Below are the code and all the weights of a small trained network. Each question names an input and a target symbol and asks about switching units off, where a switched-off unit gives its printed mean instead of its output.

import numpy as np


def w(rows, s, z=0):
    codes = np.array(rows[::2]) - 128.0
    scale = np.full(codes.shape[1], s)
    scale[-1] = z or s
    return codes * scale


def norm(h):
    return h / np.sqrt((h * h).mean(-1, keepdims=True) + 1e-5)


def f(y):
    return np.maximum(y, 0)


def softmax(a):
    e = np.exp(a - a.max(-1, keepdims=True))
    return e / e.sum(-1, keepdims=True)


def log_softmax(a):
    a = a - a.max(-1, keepdims=True)
    return a - np.log(np.exp(a).sum(-1, keepdims=True))


def net(x, mask):
    ids = ['αβδεζθλξπστφψω'.index(c) for c in x.split()]
    T = len(ids)
    res = E[ids] + P[:T]
    r = norm(res)
    for j in range(3):
        rows = slice(2 * j, 2 * j + 2)
        q, k, v = (r @ M[0][rows].T for M in (Q, K, V))
        z = softmax(np.where(np.tri(T) > 0, q @ k.T / 2**0.5, -1e9)) @ v
        o = O[0][rows]
        res = res + np.where(mask[j], z, o[:, -1]) @ o[:, :-1]
    y = f(norm(res) @ A[0][:, :-1].T + A[0][:, -1])
    res = res + np.where(mask[3:19], y, B[0][:, -1]) @ B[0][:, :-1]
    return log_softmax(norm(res)[-1] @ U[:, :-1].T + U[:, -1])


Q, K, V, O, A, B = {}, {}, {}, {}, {}, {}
E = w([
[120,90,125],'α',
[64,180,123],'β',
[7,152,107],'δ',
[101,146,140],'ε',
[77,124,99],'ζ',
[129,97,124],'θ',
[25,191,152],'λ',
[94,110,162],'ξ',
[103,63,50],'π',
[84,173,110],'σ',
[64,191,122],'τ',
[17,183,157],'φ',
[53,167,157],'ψ',
[86,112,163],'ω',
],0.0022)
P = w([
[163,132,138],'0',
[51,2,245],'1',
[112,180,82],'2',
[64,29,202],'3',
[116,176,52],'4',
[71,46,180],'5',
[114,181,32],'6',
[78,54,158],'7',
[101,184,38],'8',
[83,63,150],'9',
[100,184,29],'10',
[85,69,147],'11',
[87,194,20],'12',
],0.0056)
Q[0] = w([
[145,177,131],'H0',
[2,23,148],'H0',
[154,207,85],'H1',
[95,75,135],'H1',
[207,171,89],'H2',
[205,168,93],'H2',
],0.012)
K[0] = w([
[72,118,33],'H0',
[196,77,196],'H0',
[105,97,34],'H1',
[133,161,254],'H1',
[39,132,89],'H2',
[38,130,87],'H2',
],0.0075)
V[0] = w([
[205,195,153],'H0',
[44,105,81],'H0',
[217,199,135],'H1',
[33,26,114],'H1',
[3,4,180],'H2',
[241,126,40],'H2',
],0.0056)
O[0] = w([
[229,144,116,36],'H0',
[53,114,88,186],'H0',
[101,187,81,8],'H1',
[176,57,199,249],'H1',
[100,163,253,150],'H2',
[176,58,71,61],'H2',
],0.0062,0.0013)
A[0] = w([
[233,72,134,102],'N0',
[101,152,65,84],'N1',
[196,217,36,164],'N2',
[194,47,94,173],'N3',
[139,87,86,108],'N4',
[82,79,217,173],'N5',
[168,139,203,69],'N6',
[204,88,154,18],'N7',
[104,244,184,104],'N8',
[72,223,186,254],'N9',
[96,173,141,132],'N10',
[113,225,159,124],'N11',
[129,126,123,109],'N12',
[92,142,48,56],'N13',
[128,129,129,122],'N14',
[139,255,153,181],'N15',
],0.0052,0.0029)
B[0] = w([
[125,231,183,162],'N0',
[144,157,192,153],'N1',
[194,202,2,155],'N2',
[131,233,141,180],'N3',
[142,175,150,144],'N4',
[160,195,71,207],'N5',
[194,233,125,133],'N6',
[171,194,195,138],'N7',
[158,77,78,180],'N8',
[201,197,86,253],'N9',
[161,169,104,171],'N10',
[142,114,86,173],'N11',
[123,113,133,128],'N12',
[126,154,178,151],'N13',
[123,129,128,128],'N14',
[204,66,7,183],'N15',
],0.0043,0.0052)
U = w([
[183,197,202,48],'α',
[90,135,247,194],'β',
[183,192,202,46],'δ',
[62,210,67,121],'ε',
[58,156,173,85],'ζ',
[48,69,106,67],'θ',
[101,27,65,80],'λ',
[53,171,191,118],'ξ',
[109,10,195,255],'π',
[46,63,96,65],'σ',
[192,10,86,124],'τ',
[206,165,24,149],'φ',
[210,94,162,132],'ψ',
[214,106,193,171],'ω',
],0.013,0.0043)

Each question gives the input, a string of symbols that net reads in full, and the target symbol t.
The units are the heads (2 rows each of Q, K, V and O) and the neurons (one row each of A and B). Each row of codes is followed by its name. A weight is (code - 128) times the scale printed after its matrix; where a second scale follows, it is the last column's (O, A, B and U).
mask holds one flag per unit, heads first, then neurons. A switched-off unit (its flag False) gives its mean, the last column of its rows in O or B, instead of its output. The means were averaged over made-up inputs and are rounded, as every weight is.
A unit's drop is (log p(t) with every unit on - log p(t) with that unit switched off) / (log p(t) with every unit on - log p(t) with every unit switched off).
The circuit of an input: a set's keep is (log p(t) with only the set's units on - log p(t) with every unit switched off) / (log p(t) with every unit on - log p(t) with every unit switched off). Starting from the 12 units with the biggest drops (on a tie, the unit counted first), units are removed one at a time, each time the one whose removal leaves the highest keep (on an exact tie, the one counted first), for as long as the keep stays at least 0.8.
units of the circuit, in order: the units of the circuit, biggest drop first
unit that matters most: the unit with the biggest drop
which heads matter: for each layer, one digit per head in row order, 1 if its drop is at least 0.15 and else 0, layers parted by /
drop when u is switched off: that unit's drop, to one decimal
input δ σ δ β δ λ ξ σ, target β: unit that matters most -> H2
input ε π β δ π β, target φ: which heads matter -> 100
input ε λ φ π, target φ: which heads matter -> 111
input δ ζ ξ π ε π π β, target β: which heads matter -> 001
input δ β ζ ψ ψ ζ, target β: which heads matter -> 001
input α α φ ψ, target ω: which heads matter -> 101
input σ λ θ φ ω ζ π δ π ξ τ τ, target λ: which heads matter -> 001
input ε α π ε ξ ψ, target φ: which heads matter -> 101
input ε φ ε ξ, target φ: which heads matter -> 111
input σ ψ δ ε ζ δ ζ α, target λ: which heads matter -> 001
input α θ π ω σ δ π φ ε π, target ω: units of the circuit, in order -> [H0 H1]
input π φ β σ τ δ ζ ψ ζ ψ ψ ψ, target π: which heads matter -> 010
input δ ε π ζ π, target ε: which heads matter -> 100
input ψ π σ φ, target ε: units of the circuit, in order -> [H1]
input ε τ θ σ ε φ ψ φ, target φ: which heads matter -> 101
input α ξ ζ ψ ψ δ, target ω: which heads matter -> 100
input ε ε π π α ε β ψ, target φ: units of the circuit, in order -> [H0 H2 N3]
input ψ ξ α δ β π τ θ, target ε: which heads matter -> 010
input ζ λ β π π δ, target τ: which heads matter -> 001
input α β β π ξ π ξ ε π λ ω φ, target ω: units of the circuit, in order -> [H1]
input ζ π σ ξ, target τ: drop when N8 is switched off -> 0.0
input α ξ δ ζ δ λ ψ π σ π ψ δ, target ω: drop when N3 is switched off -> 0.1
input π ζ ζ φ π ψ π ξ π ω ζ ξ, target π: drop when H1 is switched off -> 0.2
input σ ζ τ λ π φ ψ φ, target λ: drop when H2 is switched off -> 0.6
